Below is a small trained network, with its code and all its weights. Each question gives an input and a class and asks what happens when units are switched off, that is, made to give their printed mean instead of their output.

import numpy as np


def w(rows, s, z=0):
    codes = np.array(rows[::2]) - 128.0
    scale = np.full(codes.shape[1], s)
    scale[-1] = z or s
    return codes * scale


def f(y):
    return y / 2 * (1 + np.tanh(0.7978845608 * (y + 0.044715 * y**3)))


def log_softmax(a):
    a = a - a.max(-1, keepdims=True)
    return a - np.log(np.exp(a).sum(-1, keepdims=True))


def net(x, mask):
    res = np.array(x, float).reshape(1, 4) / 4 @ E
    y = f(res @ A[0][:, :-1].T + A[0][:, -1])
    res = res + np.where(mask, y, B[0][:, -1]) @ B[0][:, :-1]
    return log_softmax(res[-1] @ U[:, :-1].T + U[:, -1])


A, B = {}, {}
E = w([
[69,93,158,144],'x0',
[203,53,178,33],'x1',
[1,73,12,119],'x2',
[67,220,156,59],'x3',
],0.0092)
A[0] = w([
[26,127,160,229,148],'n1',
[69,195,153,84,145],'n2',
[50,144,181,66,124],'n3',
[81,121,141,154,18],'n4',
[161,94,122,171,33],'n5',
[63,122,89,144,98],'n6',
[140,113,119,62,219],'n7',
[46,98,81,61,53],'n8',
[157,84,107,143,107],'n9',
[147,142,147,116,16],'n10',
[131,49,142,227,212],'n11',
[155,207,90,63,217],'n12',
[139,214,115,219,69],'n13',
[134,126,146,83,105],'n14',
[160,30,166,56,133],'n15',
[61,95,165,149,58],'n16',
[49,165,161,108,155],'n17',
[138,113,7,74,45],'n18',
[115,179,112,201,1],'n19',
[178,49,53,203,68],'n20',
[177,209,216,200,9],'n21',
],0.013,0.0037)
B[0] = w([
[199,94,91,86,239],'n1',
[172,224,57,213,218],'n2',
[224,175,67,198,208],'n3',
[176,130,161,90,148],'n4',
[152,233,120,148,152],'n5',
[173,109,170,84,204],'n6',
[174,52,40,126,186],'n7',
[160,204,207,93,215],'n8',
[144,181,78,119,159],'n9',
[88,166,155,91,141],'n10',
[189,190,100,170,208],'n11',
[237,59,123,242,200],'n12',
[201,98,46,1,199],'n13',
[179,125,102,95,160],'n14',
[185,153,74,58,252],'n15',
[228,90,183,112,160],'n16',
[224,131,129,159,210],'n17',
[119,239,254,37,177],'n18',
[153,68,108,10,174],'n19',
[180,198,138,204,209],'n20',
[125,182,200,62,237],'n21',
],0.0072,0.011)
U = w([
[135,167,245,61,58],'0',
[152,83,67,50,103],'1',
[154,143,118,177,131],'2',
[162,102,150,112,253],'3',
[126,106,104,129,154],'4',
[46,11,157,108,3],'5',
],0.013,0.0066)

Each question gives the input, the list of numbers given to net, and the class t.
The units are the neurons (one row each of A and B). Each row of codes is followed by its name. A weight is (code - 128) times the scale printed after its matrix; where a second scale follows, it is the last column's (A, B and U).
mask holds one flag per neuron, in row order. A switched-off neuron (its flag False) gives its mean, the last column of its row in B, instead of its output. The means were averaged over made-up inputs and are rounded, as every weight is.
A unit's drop is (log p(t) with every unit on - log p(t) with that unit switched off) / (log p(t) with every unit on - log p(t) with every unit switched off).
The circuit of an input: a set's keep is (log p(t) with only the set's units on - log p(t) with every unit switched off) / (log p(t) with every unit on - log p(t) with every unit switched off). Starting from the 12 units with the biggest drops (on a tie, the unit counted first), units are removed one at a time, each time the one whose removal leaves the highest keep (on an exact tie, the one counted first), for as long as the keep stays at least 0.8.
units of the circuit, in order: the units of the circuit, biggest drop first
k most important neurons: the k neurons with the biggest drops, biggest first
drop when u is switched off: that unit's drop, to one decimal
input [5,-8,2,8], class 1: 3 most important neurons => [n13, n1, n19]
input [4,-1,-5,-8], class 2: units of the circuit, in order => [n11, n20]
input [5,-2,5,2], class 0: units of the circuit, in order => [n8]
input [0,-8,2,5], class 1: 2 most important neurons => [n13, n19]
input [-3,7,7,-1], class 0: 2 most important neurons => [n18, n8]
input [7,-5,-7,8], class 2: 2 most important neurons => [n2, n3]
input [0,2,8,4], class 0: 2 most important neurons => [n18, n8]
input [0,-8,6,-2], class 1: 2 most important neurons => [n1, n13]
input [-1,-4,-5,-1], class 0: 2 most important neurons => [n21, n7]
input [3,-3,-1,1], class 4: drop when n8 is switched off => 0.2
input [-3,-7,-3,-5], class 1: drop when n11 is switched off => 0.0
input [-4,5,5,0], class 0: drop when n8 is switched off => 0.3
